Here is a tiny trained network, its code and every weight. The questions are about switching its units off for an input and a class, where a switched-off unit gives its printed mean instead of its output.

import numpy as np


def w(rows, s, z=0):
    codes = np.array(rows[::2]) - 128.0
    scale = np.full(codes.shape[1], s)
    scale[-1] = z or s
    return codes * scale


def f(y):
    return y / 2 * (1 + np.tanh(0.7978845608 * (y + 0.044715 * y**3)))


def log_softmax(a):
    a = a - a.max(-1, keepdims=True)
    return a - np.log(np.exp(a).sum(-1, keepdims=True))


def net(x, mask):
    res = np.array(x, float).reshape(1, 8) / 4 @ E
    y = f(res @ A[0][:, :-1].T + A[0][:, -1])
    res = res + np.where(mask, y, B[0][:, -1]) @ B[0][:, :-1]
    return log_softmax(res[-1] @ U[:, :-1].T + U[:, -1])


A, B = {}, {}
E = w([
[127,42,103,126,41,166,123],'x0',
[254,89,74,8,134,103,200],'x1',
[44,132,191,72,181,90,99],'x2',
[111,196,128,47,111,83,98],'x3',
[95,72,142,185,169,124,183],'x4',
[162,146,216,138,109,29,114],'x5',
[153,179,147,121,55,164,23],'x6',
[162,127,102,101,99,141,4],'x7',
],0.0071)
A[0] = w([
[114,132,145,142,134,133,137,39],'N0',
[142,72,133,100,121,85,192,129],'N1',
[42,136,109,124,108,118,133,142],'N2',
[61,129,128,125,104,131,132,110],'N3',
[114,109,202,236,124,88,108,103],'N4',
[138,87,76,149,115,133,68,111],'N5',
[143,113,99,141,109,123,100,52],'N6',
[125,93,112,113,115,83,165,154],'N7',
[129,147,132,137,109,139,133,81],'N8',
[117,135,128,104,105,116,133,3],'N9',
[148,152,127,137,100,124,169,26],'N10',
[128,112,118,134,135,125,131,42],'N11',
[142,104,140,115,119,124,159,46],'N12',
[144,144,118,133,143,124,135,25],'N13',
[6,116,123,115,123,143,105,142],'N14',
[135,127,124,131,142,126,106,100],'N15',
[138,131,123,99,136,143,124,39],'N16',
[119,120,130,140,132,141,111,113],'N17',
[122,129,134,104,104,106,142,78],'N18',
[122,113,165,186,117,99,121,118],'N19',
[126,143,146,128,113,124,109,51],'N20',
[149,95,115,164,118,134,98,52],'N21',
[133,96,129,115,140,105,168,110],'N22',
[137,105,134,171,89,112,104,141],'N23',
[126,126,121,132,152,143,114,50],'N24',
[151,146,112,146,143,143,102,24],'N25',
[130,122,137,133,141,146,139,30],'N26',
[139,125,106,141,103,118,123,21],'N27',
[130,119,106,133,114,122,114,70],'N28',
[145,101,108,124,135,113,144,32],'N29',
[159,84,98,151,115,122,110,140],'N30',
[86,88,113,173,136,142,46,97],'N31',
[128,55,128,183,51,194,108,117],'N32',
[101,133,157,69,113,101,66,114],'N33',
[88,129,160,49,94,91,77,112],'N34',
[126,119,120,124,110,142,148,23],'N35',
[175,170,132,192,69,76,140,125],'N36',
[144,105,123,142,107,128,112,59],'N37',
],0.021,0.0047)
B[0] = w([
[134,131,162,144,121,102,125,138],'N0',
[126,85,131,150,158,133,188,217],'N1',
[115,141,156,158,151,156,148,190],'N2',
[123,137,155,152,128,144,155,174],'N3',
[47,136,170,159,188,72,108,252],'N4',
[134,79,185,83,140,144,108,193],'N5',
[124,125,164,95,147,136,119,153],'N6',
[139,89,144,149,160,136,152,183],'N7',
[118,142,109,113,120,136,139,133],'N8',
[166,115,158,151,96,96,109,132],'N9',
[130,170,103,134,122,129,144,140],'N10',
[155,132,153,132,98,111,141,126],'N11',
[122,130,119,140,122,127,169,149],'N12',
[104,130,100,120,135,152,129,127],'N13',
[81,159,165,181,131,171,166,235],'N14',
[124,124,120,127,114,139,129,133],'N15',
[124,104,145,159,128,124,113,139],'N16',
[132,109,114,143,104,123,140,145],'N17',
[150,104,146,147,151,141,96,142],'N18',
[95,123,160,158,153,96,106,189],'N19',
[147,167,127,108,121,122,160,150],'N20',
[180,138,166,145,129,102,102,160],'N21',
[121,96,107,125,142,120,171,180],'N22',
[147,144,131,164,118,171,117,179],'N23',
[138,109,123,148,115,127,132,127],'N24',
[109,102,131,136,114,104,110,140],'N25',
[155,144,114,123,137,103,117,128],'N26',
[148,134,170,114,122,112,139,133],'N27',
[118,121,131,104,155,134,116,135],'N28',
[120,148,161,112,108,138,166,149],'N29',
[103,129,163,110,127,209,103,171],'N30',
[110,52,39,186,75,156,146,228],'N31',
[254,185,81,168,169,110,90,244],'N32',
[126,127,112,87,87,113,61,231],'N33',
[119,117,118,106,121,105,21,239],'N34',
[151,149,145,128,104,115,153,131],'N35',
[150,199,86,147,96,145,123,184],'N36',
[161,140,172,138,121,137,123,144],'N37',
],0.039,0.015)
U = w([
[78,151,120,239,170,154,174,252],'0',
[159,160,93,109,90,169,56,170],'1',
[150,160,222,151,62,49,187,19],'2',
[42,207,98,160,84,148,125,59],'3',
[60,59,132,81,89,170,121,168],'4',
[61,101,159,125,183,63,157,78],'5',
[77,178,207,114,140,157,95,64],'6',
[195,140,94,121,161,185,253,102],'7',
],0.0069,0.0047)

Each question gives the input, the list of numbers given to net, and the class t.
The units are the neurons (one row each of A and B). Each row of codes is followed by its name. A weight is (code - 128) times the scale printed after its matrix; where a second scale follows, it is the last column's (A, B and U).
mask holds one flag per neuron, in row order. A switched-off neuron (its flag False) gives its mean, the last column of its row in B, instead of its output. The means were averaged over made-up inputs and are rounded, as every weight is.
A unit's drop is (log p(t) with every unit on - log p(t) with that unit switched off) / (log p(t) with every unit on - log p(t) with every unit switched off).
The circuit of an input: a set's keep is (log p(t) with only the set's units on - log p(t) with every unit switched off) / (log p(t) with every unit on - log p(t) with every unit switched off). Starting from the 12 units with the biggest drops (on a tie, the unit counted first), units are removed one at a time, each time the one whose removal leaves the highest keep (on an exact tie, the one counted first), for as long as the keep stays at least 0.8.
circuit, biggest first: the units of the circuit, biggest drop first
unit that matters most: the unit with the biggest drop
k most important neurons: the k neurons with the biggest drops, biggest first
drop when u is switched off: that unit's drop, to one decimal
input [-4,-1,-6,6,-2,5,5,-3], class 1: unit that matters most : N14
input [-4,3,1,-5,3,-8,0,-2], class 7: 2 most important neurons : (N4; N34)
input [-3,-2,-8,6,5,-5,1,-6], class 3: 2 most important neurons : (N32; N1)
input [-2,1,-1,1,0,2,6,-4], class 1: 2 most important neurons : (N14; N4)
input [0,0,-4,-5,-7,5,-5,3], class 1: 3 most important neurons : (N14; N4; N36)
input [1,-3,5,6,-5,7,5,-6], class 6: 2 most important neurons : (N32; N31)
input [-5,2,-4,-6,-3,4,1,2], class 3: 2 most important neurons : (N32; N34)
input [-8,-1,-3,4,-4,-6,5,-6], class 3: 2 most important neurons : (N32; N1)
input [8,2,4,-2,6,-3,0,6], class 7: 2 most important neurons : (N34; N33)
input [1,6,-8,6,-3,2,-3,6], class 6: 3 most important neurons : (N31; N32; N36)
input [-1,7,-2,5,-5,-7,4,0], class 1: 2 most important neurons : (N4; N1)
input [-7,6,7,-6,0,0,-1,6], class 4: 3 most important neurons : (N32; N4; N36)
input [-6,8,0,-2,-7,3,1,8], class 1: drop when N30 is switched off : 0.0
input [-1,2,-3,6,-2,7,-5,-1], class 7: drop when N4 is switched off : 0.5
input [6,0,-5,-4,5,4,3,2], class 1: circuit, biggest first : (N32)
input [-4,4,0,6,-7,-8,-2,-5], class 7: drop when N33 is switched off : 0.3
